In the rows, zero is written as 128.
Each row of numbers belongs to one of the nodes below and depends on some of the facts about them. Some rows are named. Which node is each other row?

Some facts about the nodes:
badar | Λ skubor | Φ segi | Δ 743 | Ω b
bafom | Λ bapir | Φ dremim | Δ 743 | Ω a
bapir | Λ dokidron | Δ 105 | Ω a
bavi | Φ braplok | Δ 879 | Ω a
beklom | Λ dugru | Δ 105 | Ω d
bopluk | Λ drutim | Δ 105 | Ω d
bosto | Λ klazel | Φ pliral | Δ 105 | Ω g
braplok | Λ skovil | Φ skisur | Δ 105 | Ω b
braser | Δ 105 | Ω e
bravilar | Λ zubru keklas | Φ klonenis | Δ 105 | Ω a
brazos | Λ braser gaso | Φ dugru | Δ 105 | Ω b
bretal | Λ gafu | Δ 105 | Ω c
bridu | Λ plida britrul | Δ 879 | Ω b
brigegre | Λ triskik | Φ gaso | Δ 743 | Ω e
brimedrak | Λ lider | Φ dramu | Δ 879 | Ω c
britrul | Δ 105 | Ω f
bropu | Λ segi dokidron flevar | Δ 879 | Ω d
broskos | Λ pledu | Δ 105 | Ω f
brude | Λ klavum dridro | Φ gruflu | Δ 879 | Ω b
bruklis | Λ skovil dokidron dridro | Φ keklas | Δ 743 | Ω c
budil | Φ raflal | Δ 105 | Ω f
budrun | Δ 105 | Ω f
dabro | Λ zeklar | Φ delan | Δ 105 | Ω c
dagen | Λ roki | Φ tribrok | Δ 879 | Ω a
delan | Λ tigo nife | Φ dridro | Δ 743 | Ω c
denogos | Λ lider | Δ 105 | Ω f
dokidron | Φ staklon | Δ 105 | Ω g
dokle | Λ dokidron | Φ fakik | Δ 105 | Ω b
dolil | Φ bavi | Δ 105 | Ω e
dovir | Δ 743 | Ω b
drala | Φ lebre | Δ 105 | Ω f
dramu | Λ mebren gaso | Φ nuflem | Δ 105 | Ω a
dremim | Λ bapir | Φ nugi | Δ 879 | Ω f
dridro | Λ dokidron gafu | Δ 743 | Ω a
drokagu | Λ dokidron | Δ 105 | Ω f
drotritu | Λ stobres lusun skero | Φ teza | Δ 105 | Ω d
drupom | Λ skovil gekek denogos rudribrur | Φ bosto | Δ 743 | Ω b
drutim | Δ 879 | Ω a
druto | Λ zubru | Δ 743 | Ω g
dugro | Λ fakik dokle | Δ 105 | Ω g
dugru | Λ dokidron gital | Φ drotritu | Δ 105 | Ω d
dugum | Λ dokidron | Δ 105 | Ω d
duplun | Λ klavum | Φ dolil | Δ 105 | Ω d
fakik | Λ faske trase | Φ pibo | Δ 879 | Ω g
faske | Λ plonos | Δ 105 | Ω a
fedok | Λ folir gital | Φ trefes | Δ 105 | Ω g
flafal | Λ bruklis | Δ 105 | Ω c
fleflan | Λ dokidron | Δ 879 | Ω b
fleme | Λ badar | Φ gidu | Δ 105 | Ω b
flevar | Δ 743 | Ω d
flibrel | Λ godron | Δ 105 | Ω b
flinun | Λ flafal | Δ 743 | Ω f
flobrem | Λ govu | Φ vedim | Δ 743 | Ω g
flubukluk | Λ pluze govu | Φ plodri | Δ 105 | Ω c
flupel | Λ skovil dugum | Δ 743 | Ω c
fodrom | Φ vinagra | Δ 105 | Ω d
folir | Λ plida gaso | Φ flobrem | Δ 105 | Ω d
fosi | Φ beklom | Δ 105 | Ω b
gafu | Λ dokidron | Φ godron | Δ 105 | Ω b
gaso | Λ gafu | Δ 743 | Ω f
gekek | Λ bapir plonos | Δ 105 | Ω b
gena | Λ klavum | Δ 105 | Ω c
gidrer | Λ fleflan budrun | Δ 879 | Ω f
gidu | Λ skovil | Φ brimedrak | Δ 743 | Ω e
gital | Λ bapir dokidron trefes | Δ 105 | Ω b
godron | Λ dokidron dokle | Φ flubukluk | Δ 743 | Ω b
golubuk | Λ skovil gruflu dokidron | Δ 105 | Ω d
govu | Λ bruklis | Δ 105 | Ω b
graflir | Λ skovil braplok | Φ klupon | Δ 879 | Ω b
grana | Λ dokidron braplok | Φ brude | Δ 879 | Ω c
gretram | Φ folir | Δ 743 | Ω e
gruflu | Λ zotrini | Φ plasta | Δ 743 | Ω b
gruzos | Λ klavum braplok | Φ ruklam | Δ 105 | Ω d
guvopan | Λ kleskur | Φ triskik | Δ 743 | Ω c
kavor | Λ fosi | Δ 105 | Ω a
keflan | Λ folir dovir | Δ 879 | Ω c
keklas | Λ nife | Φ purul | Δ 105 | Ω f
kitru | Λ skovil drutim gafu | Φ dokle | Δ 105 | Ω f
klavum | Λ dokidron | Φ drutim | Δ 743 | Ω d
klazel | Λ dokidron | Δ 879 | Ω c
klegorer | Λ gretram flafal | Δ 105 | Ω d
kleskur | Λ gidrer plida | Φ tanakir | Δ 105 | Ω d
kliklis | Λ klazel gafu | Δ 879 | Ω e
kliklum | Λ nife | Δ 105 | Ω c
klonenis | Λ plali britrul trefes | Φ roki | Δ 743 | Ω d
klubikli | Λ gafu britrul | Δ 105 | Ω g
klupon | Λ britrul | Φ trase | Δ 743 | Ω a
klutra | Λ dokle | Φ bafom | Δ 105 | Ω c
kozos | Λ kleskur dokle | Δ 105 | Ω e
lanun | Λ vovu | Δ 743 | Ω d
lebre | Λ dokidron stobres | Φ klavum | Δ 879 | Ω b
legi | Λ plonos gafu britrul | Δ 743 | Ω d
lider | Λ dokidron | Δ 105 | Ω d
lidram | Λ klavum grana zaful | Δ 743 | Ω e
lirok | Λ gafu | Δ 105 | Ω a
litrume | Δ 879 | Ω b
lomen | Λ mobra gafu | Φ badar | Δ 105 | Ω c
lusun | Λ skovil zubru | Φ nanu | Δ 743 | Ω b
maklim | Λ gekek | Δ 743 | Ω e
mapu | Λ maklim gafu nife | Φ duplun | Δ 879 | Ω b
mebren | Λ gafu vonu | Φ gruzos | Δ 879 | Ω d
mevol | Λ plonos nitres | Δ 879 | Ω c
mibres | Λ beklom dokidron | Δ 105 | Ω b
migu | Λ gidrer dokidron gafu | Δ 105 | Ω d
mobra | Λ klavum gafu | Φ fleme | Δ 105 | Ω d
mozum | Λ bridu skogru gaso | Φ sefe | Δ 879 | Ω e
nanu | Φ budil | Δ 879 | Ω f
nefikom | Λ bropu nugi | Δ 879 | Ω a
nepus | Λ klazel gafu | Φ mozum | Δ 743 | Ω a
nife | Λ dokidron | Δ 879 | Ω g
nitres | Λ sagoplok | Φ lusun | Δ 743 | Ω g
notroflo | Λ skovil trefes gital | Δ 105 | Ω g
nuflem | Λ lider | Φ rulim | Δ 105 | Ω f
nugi | Φ lomen | Δ 105 | Ω c
nuten | Λ lider | Δ 743 | Ω e
pebra | Λ dokidron | Φ tigo | Δ 879 | Ω b
petre | Λ gidrer | Φ truza | Δ 105 | Ω a
pibo | Λ klupon | Φ dabro | Δ 879 | Ω c
pidrun | Φ mapu | Δ 105 | Ω a
plabrem | Λ kliklum | Φ tibris | Δ 743 | Ω c
plali | Λ zotrini | Δ 105 | Ω g
plasta | Φ mobra | Δ 879 | Ω a
pledu | Δ 743 | Ω g
plida | Λ dokidron | Δ 743 | Ω d
pliral | Φ nepus | Δ 105 | Ω f
plodri | Φ sagoplok | Δ 879 | Ω a
plonos | Λ dokidron | Δ 879 | Ω c
pluze | Λ skovil | Φ pidrun | Δ 105 | Ω e
purul | Λ plida lusun | Φ pebra | Δ 105 | Ω a
raflal | Λ pledu | Φ mebren | Δ 743 | Ω e
ribra | Λ skovil | Δ 879 | Ω g
roki | Λ delan beklom | Φ fedok | Δ 879 | Ω g
rudribrur | Λ dokidron | Δ 743 | Ω c
rudubruk | Λ bridu flevar | Δ 105 | Ω a
ruklam | Φ skozo | Δ 105 | Ω f
rulim | Φ truflim | Δ 105 | Ω c
sagoplok | Φ graflir | Δ 105 | Ω e
sastol | Λ bridu | Δ 879 | Ω a
sefe | Λ plonos plida keklas | Φ staskas | Δ 105 | Ω g
segi | Φ fodrom | Δ 743 | Ω c
sigin | Φ grana | Δ 105 | Ω g
skero | Λ dabro | Δ 105 | Ω e
skira | Λ dokidron | Δ 743 | Ω c
skisur | Φ gretram | Δ 105 | Ω e
skogru | Λ vovu | Δ 743 | Ω c
skovil | Λ gaso | Δ 743 | Ω a
skozo | Λ brimedrak klavum | Φ guvopan | Δ 105 | Ω g
skubor | Λ bapir bruklis | Δ 105 | Ω e
staklon | Φ plabrem | Δ 879 | Ω e
staskas | Λ flevar flafal | Φ drala | Δ 743 | Ω b
stivus | Λ ruklam | Δ 105 | Ω a
stobres | Λ gafu | Δ 105 | Ω b
tanakir | Λ sagoplok flevar gital | Φ litrume | Δ 743 | Ω e
tastul | Λ dremim | Δ 105 | Ω b
teni | Λ gaso | Δ 105 | Ω b
teza | Λ flobrem nugi | Φ gafu | Δ 743 | Ω b
tibris | Λ skira litrume gafu | Φ kitru | Δ 105 | Ω c
tigo | Λ mobra dokidron | Φ bopluk | Δ 105 | Ω a
traplaplek | Λ britrul gaso | Δ 105 | Ω b
trase | Λ dokidron dridro keklas gaso | Φ petre | Δ 879 | Ω e
trefes | Λ dokidron | Φ brazos | Δ 105 | Ω g
tribrok | Λ broskos godron | Φ zuve | Δ 105 | Ω f
triskik | Λ skozo bridu | Φ kleskur | Δ 743 | Ω g
troliplum | Λ segi fleflan nitres | Δ 743 | Ω e
truflim | Φ kozos | Δ 105 | Ω b
truza | Λ skovil dokidron gafu | Φ nitres | Δ 743 | Ω c
tupok | Λ bapir dokidron gafu | Δ 743 | Ω c
vedim | Φ sigin | Δ 743 | Ω e
veklek | Λ skisur dokidron | Δ 743 | Ω b
vinagra | Φ nuten | Δ 879 | Ω g
vobral | Λ skovil bapir lanun | Δ 105 | Ω g
vonu | Λ dugru | Δ 743 | Ω e
vovu | Λ gekek | Δ 743 | Ω e
zaful | Δ 105 | Ω c
zeklar | Λ skovil dokidron | Δ 105 | Ω b
zotrini | Δ 105 | Ω g
zubru | Λ segi gafu | Δ 743 | Ω d
zuve | Λ bruklis dabro | Φ drupom | Δ 105 | Ω g

Named rows:
pledu: [134 182 178 181 171 137 132  72 150 160  39 131 120 114 149 169 146 132
 129 107  98 104 124  48 140  68 167 103 147 148]
rudribrur: [137 109 120 121 100 172 138  72 145 141 101 122 126 129 125 132 128 123
 121 146 134 131 112 149 126 104 122 133 103 122]
skogru: [137 112 119 123  99 173 137  71 146 142 100 122 126 130 126 132 129 124
 120 147 136 131 113 149 126 103 120 127 100 123]
nefikom: [ 95 162 104 110  98 105 131 149 135 130 139 132 121 103 158 114 125 136
  65  97 139  85 125 109 123 136 149 194 127 128]
teza: [140  84 133 180 192 108 118 128 113 121 117 123 120 157 124 136  89 121
 123 140 142 134 139 120 129 236 145 186 104 114]
pliral: [138 109 141 141 144 125 123 142 115 124 141 127 137 140 122 125 129 125
 153 130 125 147 129 136 128 136 113 105 146 130]
klavum: [140 121 145 142 164 125 116 129 134 128 135 120 120 138 106 126 122 129
 148 150 115 148 127 122 133 132 120  87 125 126]
fosi: [146 107 184 120  67 157  64 154 123 117 153 136  85 145 122 162  96 104
 209  64 130 144 143 151 111  44 159 218 189 128]
bruklis: [142  84 140 137 151 154 117 105 132 138 134 115 141 140 102 110 119 120
 141 157 125 156 121 143 122 134 109 115 133 126]
sefe: [134 152 150 137 156 105 131 143 107 109 120 129 132 122  89 122 128 142
 152 137 112 134 148 110 132 133 148  72 144 130]
braser: [130 127 131 127 103 149 141  96 141 121  88 133 124 131 156 146 150 126
 126 130 165 131 101 164 135  73  96 134 135 127]
pibo: [127 136 124  98 112 111 113 164 115 133 141 115 164 110 155  76 123 125
  83 138  84 137 131 160 112 132 107 179 143 123]
truza: [134  90 120 104 170 151 106 105 124 133 112 115 142 132  78 130 122 112
 122 159  78 172 144 148 119 146 101 122 103 135]
mapu: [118 149 118 118 118  73 114 196 124 138 196 125 142 118 162  96 115 128
 112 110 106 117 144 123 123 160 126 165 144 122]
maklim: [134 121 125 113 131 153 136  85 152 129  86 127 116 124 134 141 140 126
 129 160 151 126 106 157 133 102 132 138 112 122]
vobral: [121 167 123 123 111 128 152 102 122 113  90 138 118 111 107 143 137 143
 129 124 142 105 137 109 133 111 163 106 120 129]
migu: [126 134 111 113 110 149 146 110 126 123 105 137 122 124 130 143 137 132
 127 126 143 110 124 124 128 127 150 118 104 130]
skero: [128 118 120 112 113 157 142 100 134 121  91 134 128 124 143 142 148 127
 126 141 160 123 106 157 129 100 125 144 127 127]

Rows to name:
No name comes twice in this set of rows, the named rows included.
[116 104 130 118 149 126 107 134 131 130 153 127 133 135  81 146 143 115
 146 109 105 168 137 132 130  89  64  82 157 149]  ruklam
[131 130 120 126 114 146 137  88 148 136 109 127 113 128 127 144 129 128
 129 140 145 119 120 135 134 109 133 124 102 121]  gaso
[143 114 131 123 139 132 130 155 114 125 156 128 141 134 119 113 128 129
 168 144 122 139 133 131 125 150 138  92 133 127]  nuflem
[133 141 143 117  91 118 120 171 130 145 185 115 162 115 168  57 127 135
 114 135 117 129 113 154 115 101 109 143 176 119]  grana
[131  96 129 155 160 113 115 137 136 140 176 123 119 150 102 133 109 121
 159 132 133 140 137 112 133 171 124 115 127 125]  badar
[152 102 133 119 146 151 119 117 124 136 131 116 144 135 107 109 119 122
 147 169  96 158 131 151 121 142 125  96 111 122]  plabrem
[144 109 148 127 150 136 128 147 124 123 141 126 142 135 132 108 140 127
 170 153 138 149 113 151 128 118 121  99 162 128]  dolil
[133 117 113 120  80 173 144  87 128 133 102 130 136 129 140 132 136 124
 120 128 138 128 113 154 124 102 115 139 110 127]  kliklum
[137  95 141 125 162 137 125 137 120 117 123 127 142 136 125 118 139 124
 153 151 141 149 115 155 126 129 114 116 156 130]  pluze
[106 167 116 109  84 108 129 134 141 132 120 129 131 105 178 113 133 133
  65 108 132 100 117 146 125  96 117 203 135 124]  gidrer
[134 109 129 151 129 112 126 155 120 134 177 131 129 147 130 134 120 121
 162 111 129 137 139 117 131 151 116 105 135 128]  truflim

The same nodes again, as new rows of numbers:
Some nodes and their rows:
zubru: [136 126 153 133 132 119 128 117 102 114 123 135 104 136 143 118 121 116
 113  99 118 135 113 138 121 165 151 119 140 127 127 116 107]
bafom: [152 127 152 121 133 119 139 127  81 112 123 140 106 130 157 137 125 118
 116 102 115 143 116 143 133 149 121 120 159 124 128 113 128]
klutra: [139 119 111 120 117 113 132 124 108 141 130 114 121 121 111 120 123 139
 137 136 124 124 126 118 125 115 116 138 128 127 123 120 158]
dokle: [103 126 107 125 117 111 141 120 114 137 139 119 175 121 117 135 120 122
 112 174 170 129 171 118 115 120 120 120 113 117 132 123 117]
godron: [127 126 125 146 202 102 100 174 138 139 115 118 148 126 112 117 176 125
 103 112  84 124 141 111 111 158 176 118 103 145 201 110 104]
fedok: [109 126 106 122 129 121 109 184 129 179 120 113 155 124 113 141 179 159
 106 116  86 126 135 110 124 115 154 123 122 117 185 126 107]
drotritu: [106 129 105 122 125 140 102 207 135 153 119 113 166 125 125 123 208 150
 103 103  80 125 117 107 125 114 193 128 120 139 160 118 108]
dugru: [106 119 102 128 122 144 103 192 130 136 124 107 162 120 111 126 192 148
 105 102  82 120 138 110 116 118 202 127 111 139 172 123 107]
vonu: [148 126 167 120 147 114 121 126  89 113 126 124 113 166 113 114 126 128
 139 100 130 126 112 130 100 164 153 138 138 138 122 115 128]
denogos: [108 125 108 122 117 145 118 129 132 116 129 116 127 122 122 123 124 141
 114 144 135 128 116 117 134 119 120 120 128 129 120 124 115]
troliplum: [139 127 175 123 144 114 125 126  89 113 126 130 108 159 117 118 124 124
 154 100 105 127 110 127 104 145 143 137 133 143 118 116 143]
pebra: [107 130 126 125 120 113 116 129 142 133 125 141 165 122 119 122 120 117
 111 170 146 126 141 116 106 120 120 121 110 121 125 126 116]
skira: [174 126 164 123 152 110 126 120  97 116 124 121 107 128 114 121 128 125
 119 102 121 131 111 125 108 157 123 125 133 136 134 117 138]
govu: [108 123 111 124 121 116 111 134 146 151 126 123 146 122 117 121 125 119
 116 177 162 121 159 118 117 115 121 120 115 141 121 122 110]
flupel: [167 122 166 118 159 109 118 127  96 112 122 143 110 136 114 118 124 133
 120 108 114 136 115 125 112 151 117 126 144 141 123 116 145]
plasta: [107 159 167 164 116 198 130 118 176 115 123 118  95 125 109 138 123 117
 200 123 105 141 159 146  93 116 122 130 113 135 122 173 151]
brigegre: [131 127 165 125 143 111 130 121  85 116 128 132 110 163 113 120 124 123
 153  98 116 125 111 139 104 148 146 128 142 133 124 115 131]
bosto: [128 125 109 116 117 113 183 126  69 132 177 118 188 122 174 203 124 146
 108 155 162 128 128 125 141 111 117 118 172 107 148 118 142]

Which node is each row?
No name comes twice in this set of rows, the named rows included.
[162 126 154 122 148 111 140 121  75 119 120 117 109 130 115 125 118 124
 113 101 163 133 129 142 109 161 123 121 139 124 145 111 135]  segi
[107 175 218 192 121 168 131 118 146 114 120 120  99 128 108 125 123 121
 177 136 116 163 146 153  97 190 118 122 115 151 122 121 132]  flobrem
[106 171 196 182 119 167 126 120 192 121 124 127 108 123 109 124 119 113
 158 187 120 130 170 122  90 119 116 134 110 151 121 177 141]  brude
[107 147 150 148 115 182 125 118 159 119 123 114 106 124 116 142 122 124
 185 123 112 139 157 139  94 117 118 129 110 129 121 155 149]  bavi
[105 148 164 154 120 133 122 123 169 133 118 136 119 121 107 121 117 115
 130 168 122 129 151 119  97 116 119 136 112 129 123 154 130]  mapu
[122 122 129 113 120 111 173 128  68 130 194 126 195 156 149 161 124 143
 138 101 178 121 111 143  91 119 120 145 195 113 128 120 157]  mozum
[105 127 160 127 116 166 128 115 158 116 127 115 104 128 107 123 123 139
 188 144 128 124 142 120  90 118 123 181 108 161 117 182 155]  skisur
[133 133 157 133 135 117 136 125 105 113 123 153 107 146 152 124 124 115
 127 101  90 133 108 134 128 153 147 118 150 125 126 119 113]  legi
[107 153 219 145 122 139 124 122 125 111 121 119  99 167 109 118 122 122
 197 109 132 150 134 153  92 183 142 137 112 171 122 126 153]  gretram
[102 165 160 184 116 187 143 113 185 122 123 120 105 119 108 137 121 127
 189 158 110 137 173 129  95 118 117 123 113 137 117 187 137]  sigin

The same nodes again, as new rows of numbers:
Named rows:
tupok: [100 132 104 161 115 142 113 132 156 137 119 136 122 143 120 144 127 107
 119 115 114 121 131 121 124 115 137 136]
gruzos: [133 168 167 129 154 184 159 176 140 119  92 136 115 159 154 108 117 186
  76 158 147  86  63 164 148  71 175 130]
dokle: [116 124 111 129  94 120 121 123 158 118 118 130 131 111 115 120 127 120
 124 135 155 127 117 135 109  93 146 122]
fakik: [113 149 113 129 117 137 135  87 129 126 120 117 128 131  94 113 125 132
 118 127 179 107 131 112 124 110 143 139]
dramu: [103 132 101 149  95 110 119 123 130 110 113 148 132  73 113 199 116 103
 160   7 224  88 113  93 117  96 144 112]
nitres: [103 156 147 169 174 175 135 153 159 154 110 132 116 189 161 105 119 147
  97 143 121  91 117 151 147  97 153 148]
bopluk: [112 142 108 130 134 125 117 120 135 114 125 128 113 121 111 128 130 137
 117 132 169 117 102 122 136 112 142 118]
zubru: [100 144 102 161 137 146 111 132 139 133 133 131 112 142 115 149 133 114
 111 114 120 117 108 111 147 128 134 131]
segi: [101 141  97 163 132 141 130 122 162 126 113 144 120 142 123 137 135 106
 130 114 118 124 143 117 136 114 133 128]
plida: [ 97 139 116 172 130 133 117 135 138 128 136 138 113 137 120 150 132 110
 107 120 127 127 119 132 132 126 128 148]
purul: [122 136 107 121 137 128 113 109 143 127 122 134 137 119 117 126 133 133
 131 132 166 107 116 122 123 107 143 125]
klubikli: [117 146 103 112 129 122 112 110 142 135 115 117 119 127 109 126 121 132
 119 128 158  99 114 119 132 118 149 120]
guvopan: [123 161 169 166 150 204 165 184 159 135  77 151 116 189 166 123 119 163
  86 141 100  90  93 155 140  62 169 146]
skero: [112 135  98 127 127 123 117 113 145 126 104 129 113 133 110 122 120 143
 127 136 164 116 131 123 123 106 146 119]
rudubruk: [123 136 108 124 141 128 113 111 143 127 122 134 137 121 117 124 133 135
 131 134 166 105 114 122 124 107 143 123]
braser: [112 148  88 126 128 122 129 110 152 119 102 131 115 127 112 117 122 136
 128 131 160 113 140 128 129 115 146 111]
lanun: [ 98 141 113 169 150 142 116 126 139 127 132 137 109 145 120 148 136 115
 115 119 131 125 116 112 143 120 129 140]
sastol: [121 143 110 134 119 150 128  93 131 124 127 127 153 125 100 108 133 132
 125 131 178 104 123 116 119 104 146 136]

Name these rows:
No name comes twice in this set of rows, the named rows included.
[110 148  95 127  95 148 127  99 135 129 110 114 129 135  87 108 117 134
 114 126 166 107 133 116 121 113 153 122]  kliklis
[ 77 119  90 164 160 143  78 119 177 154 149 102 134 163 144  42 121 137
 126 166 182 119 139 157 134 114 145  96]  flubukluk
[120 134 112 125 121 120 114 117 144 130 128 133 142 111 118 128 128 130
 123 136 164 111 117 141 114 113 141 137]  bapir
[140 170 173 116 156 178 165 166 145 132  79 135 116 171 157 108 110 187
  83 156 146  72  78 163 140  68 178 140]  skozo
[ 90 143 128 168 141 187 123 162 171 158 114 127 128 173 162 103 119 139
  94 143 113 108 115 159 139  96 156 136]  truza
[111 154  93 136 107 141 146  91 140 117 107 123 129 129  91 103 123 133
 122 129 173 114 147 121 123 112 145 122]  staklon
[113 141 105 127 120 123 111 127 135 120 131 122 119 116 106 129 126 130
 108 131 160 114  96 131 132 121 144 119]  migu
[ 66 121  81 176 179 129  60 113 166 154 178  91 128 158 138  37 127 130
 120 166 195 123 131 157 149 141 134  94]  drotritu
[ 64 120  84 179 169 120  59 117 165 155 183  92 130 154 138  38 124 126
 116 166 195 127 135 168 140 148 132 102]  dugru
[ 67 122  82 163 182 119  61  97 174 168 169  88 131 165 140  37 120 128
 129 165 195 113 155 154 141 141 135 105]  fedok
[ 66 105  76 171 159 136  60 109 192 159 166  92 144 157 144  23 127 118
 135 165 186 127 146 151 133 117 140  85]  brazos
[124 139  99 113 124 135 105 117 144 136 124 125 142 117 110 128 128 130
 124 125 155  97 106 120 129 115 150 116]  lirok
[ 57 106  86 208 170 153  66 121 193 168 166 107 138 181 154  46 133  99
 131 150 145 132 156 143 139 122 129 108]  teza
[124 169 176 155 166 194 164 174 150 142  83 147 112 193 165 128 116 166
  83 139 108  78  95 153 148  75 166 160]  triskik

